Below is a small trained network, with its code and all its weights. Each question gives an input and a class and asks what happens when units are switched off, that is, made to give their printed mean instead of their output.

import numpy as np


def w(rows, s, z=0):
    codes = np.array(rows[::2]) - 128.0
    scale = np.full(codes.shape[1], s)
    scale[-1] = z or s
    return codes * scale


def f(y):
    return np.maximum(y, 0)


def log_softmax(a):
    a = a - a.max(-1, keepdims=True)
    return a - np.log(np.exp(a).sum(-1, keepdims=True))


def net(x, mask):
    res = np.array(x, float).reshape(1, 2) / 4 @ E
    y = f(res @ A[0][:, :-1].T + A[0][:, -1])
    res = res + np.where(mask, y, B[0][:, -1]) @ B[0][:, :-1]
    return log_softmax(res[-1] @ U[:, :-1].T + U[:, -1])


A, B = {}, {}
E = w([
[48,67,50,182,154,35,106,180],'x0',
[166,11,153,69,27,78,83,77],'x1',
],0.011)
A[0] = w([
[167,22,221,100,107,57,92,27,64],'N0',
[113,153,157,85,102,79,65,125,246],'N1',
[217,198,163,34,81,245,94,71,77],'N2',
[36,192,159,174,219,179,219,177,159],'N3',
[102,246,96,216,192,164,208,177,41],'N4',
[135,15,150,36,54,105,46,85,67],'N5',
[67,62,34,224,119,57,116,148,59],'N6',
[198,175,128,79,110,187,213,94,85],'N7',
[200,140,183,64,123,181,181,102,87],'N8',
[2,38,75,181,160,32,82,194,87],'N9',
[159,67,99,110,3,99,8,175,95],'N10',
[82,73,20,103,168,60,106,199,160],'N11',
],0.0062,0.011)
B[0] = w([
[66,114,119,121,172,65,141,148,193],'N0',
[173,133,36,48,48,254,39,86,244],'N1',
[145,164,172,227,103,89,149,92,208],'N2',
[137,84,97,92,137,115,76,174,252],'N3',
[62,77,109,143,201,29,105,217,208],'N4',
[64,89,110,162,206,11,141,208,206],'N5',
[126,162,179,176,101,103,199,82,203],'N6',
[105,168,178,177,129,71,192,117,176],'N7',
[108,163,144,196,129,99,187,74,177],'N8',
[163,188,213,166,94,139,193,111,245],'N9',
[88,80,113,143,174,59,112,156,200],'N10',
[170,162,153,165,86,209,158,84,243],'N11',
],0.0096,0.011)
U = w([
[147,193,221,172,77,130,253,106,49],'0',
[78,48,96,116,200,66,99,211,25],'1',
[184,121,79,41,50,250,28,122,254],'2',
],0.012,0.0067)

Each question gives the input, the list of numbers given to net, and the class t.
The units are the neurons (one row each of A and B). Each row of codes is followed by its name. A weight is (code - 128) times the scale printed after its matrix; where a second scale follows, it is the last column's (A, B and U).
mask holds one flag per neuron, in row order. A switched-off neuron (its flag False) gives its mean, the last column of its row in B, instead of its output. The means were averaged over made-up inputs and are rounded, as every weight is.
A unit's drop is (log p(t) with every unit on - log p(t) with that unit switched off) / (log p(t) with every unit on - log p(t) with every unit switched off).
The circuit of an input: a set's keep is (log p(t) with only the set's units on - log p(t) with every unit switched off) / (log p(t) with every unit on - log p(t) with every unit switched off). Starting from all 12 units, units are removed one at a time, each time the one whose removal leaves the highest keep (on an exact tie, the one counted first), for as long as the keep stays at least 0.8.
units of the circuit, in order: the units of the circuit, biggest drop first
unit that matters most: the unit with the biggest drop
top k neurons: the k neurons with the biggest drops, biggest first
drop of u: that unit's drop, to one decimal
input [-5,6], class 1: units of the circuit, in order	(N5)
input [-1,3], class 2: top 2 neurons	(N4; N1)
input [4,2], class 0: top 3 neurons	(N3; N9; N6)
input [2,-4], class 1: top 2 neurons	(N1; N4)
input [5,-5], class 0: top 4 neurons	(N9; N11; N5; N6)
input [4,-1], class 0: top 2 neurons	(N9; N6)
input [1,-4], class 1: top 2 neurons	(N1; N4)
input [1,3], class 2: top 2 neurons	(N4; N1)
input [-3,-1], class 2: top 3 neurons	(N9; N6; N5)
input [8,8], class 0: top 3 neurons	(N9; N11; N6)
input [-5,7], class 1: drop of N5	0.4
input [6,6], class 0: drop of N4	0.3
input [5,-4], class 0: drop of N11	0.1
input [0,5], class 1: unit that matters most	N5
